Each row has two labels, one from each of two sets.
[0.606, -4.284, 0.386, -1.390, 1.726, -0.959, -2.006, -1.570, 5.497, -0.297, -0.578, -1.057, -0.033, 0.505, -1.638, -0.301, -0.953, 2.703, 0.905, 0.898, 2.599]
BC + Cq
[0.692, -1.329, 0.168, -1.868, 1.159, 0.436, 0.017, -0.679, 3.069, -0.016, 1.330, -0.454, -0.620, 0.817, -0.144, -1.748, 1.393, -0.172, -0.462, -0.722, 0.723]
Lp + DD
[0.563, 2.249, -1.313, 3.228, -2.226, -0.551, -1.253, 0.216, -0.692, -0.858, -0.156, 0.608, 0.775, 0.457, 0.716, 0.905, 0.171, -0.222, -0.053, 0.806, -1.391]
HH + DD
[-0.803, -0.974, -0.495, -8.225, -0.348, -0.398, -0.432, -0.043, -1.778, -0.003, 0.809, 0.230, -0.120, 0.307, -0.574, 0.583, -1.378, -0.408, -0.120, -0.577, 2.291]
BC + DD
[2.489, -0.783, 1.514, 1.787, 2.657, -0.183, 0.606, 0.563, 4.085, -1.276, -0.540, 0.387, -0.197, -0.374, -0.493, 1.700, -0.214, -0.081, 0.643, 0.125, 0.206]
HH + Cq
[0.750, -0.533, 0.480, -2.201, 1.570, -2.691, -0.259, -0.227, 2.180, -0.371, -0.265, 0.492, 0.246, 0.321, 1.461, 2.099, 0.347, -0.494, 0.266, 0.455, 1.745]
BC + Cq
[0.432, 1.965, -0.033, 5.165, -0.641, 0.038, 0.994, -0.108, -1.198, 0.876, 0.603, -1.107, -0.073, -0.684, -0.228, 0.730, -0.975, 0.257, -0.323, -6.339, -0.167]
BC + DD
[0.656, -0.995, -0.236, -2.320, 0.683, -0.473, 0.140, -0.285, -1.008, -0.648, 0.406, -0.936, 0.214, 0.431, -1.272, 0.746, -0.426, 0.815, -0.550, -0.833, 1.061]
Lp + DD
[1.143, 0.631, -0.728, -2.367, 0.090, -0.906, 1.141, 0.643, 1.360, -1.552, 0.743, -1.375, -0.519, 1.585, -1.376, 0.424, -0.475, 0.232, -1.239, -0.126, -0.085]
BC + DD
[2.417, 1.891, 0.533, 4.616, -0.149, -0.954, -0.933, 0.184, -2.568, -0.363, -0.730, -1.552, 1.450, -0.436, 0.574, 2.773, -0.547, 0.256, -1.045, -0.953, -2.107]
MS + Cq
[0.080, -0.193, 0.162, 0.507, 0.242, 0.655, -1.921, -0.191, -1.283, 1.264, 1.096, 0.280, -0.126, -0.237, -0.573, -0.608, -0.021, -0.410, 0.348, -1.336, 0.505]
Lp + DD
[0.071, 0.860, -0.170, 4.737, -2.024, 0.477, -0.191, 0.334, -1.608, -2.176, -0.240, 0.775, -0.314, -1.195, 1.219, 0.830, 0.020, -0.299, 0.006, 0.372, -0.061]
HH + DD
[0.711, 0.464, 1.178, -3.320, 1.091, 0.911, 2.397, 0.191, 1.995, 0.216, 0.462, -1.126, -0.130, 0.345, -0.764, -0.964, -0.115, 0.307, -0.667, -0.513, -0.077]
BC + DD
[-0.085, -0.077, 0.287, -1.022, 0.654, 1.329, -0.250, -1.202, 1.118, -0.553, 1.562, -1.384, -0.303, 0.466, -0.614, 0.581, -1.098, 0.243, 1.523, -0.291, -1.094]
Lp + DD
[1.058, 0.104, -0.635, 1.461, -1.140, -2.158, 0.229, 0.239, -0.276, -0.753, -0.872, 2.255, 0.950, -1.467, 0.947, 1.953, -0.286, -0.278, 0.006, 0.622, 0.100]
HH + Cq
[1.822, -0.699, 1.338, 2.381, 0.409, -0.472, 0.035, -2.034, 3.223, -0.535, -1.740, -0.020, 1.183, -1.365, 0.749, 1.990, -0.929, 0.391, -1.269, -0.672, -1.327]
HH + Cq
[2.059, -4.527, -0.011, 3.482, 4.162, -0.561, 0.404, 0.140, 3.093, 0.010, 0.406, -0.706, 0.222, -0.529, -0.711, 1.060, -0.715, 0.089, -0.038, -1.638, -3.443]
BC + Cq
[-0.273, -0.728, -0.016, 6.029, -1.294, 0.447, -2.735, -0.566, 2.743, 0.001, 0.180, 0.363, -0.786, -1.122, 0.501, 1.864, -0.016, 0.242, 0.665, 0.837, 1.800]
MS + DD
[-0.080, -0.868, -0.549, -8.324, 3.184, -2.529, -0.161, -1.171, 3.268, 0.029, -0.711, -1.287, 0.568, 0.575, -0.312, 1.044, -0.111, -0.176, -0.326, -0.931, 2.269]
BC + Cq
[1.135, -1.125, 0.073, -3.872, 0.678, 0.628, -1.217, -1.042, 2.049, -0.613, 0.811, -1.072, -0.312, 1.255, -2.080, -0.350, 0.202, 0.316, -0.377, -0.659, 0.590]
Lp + DD
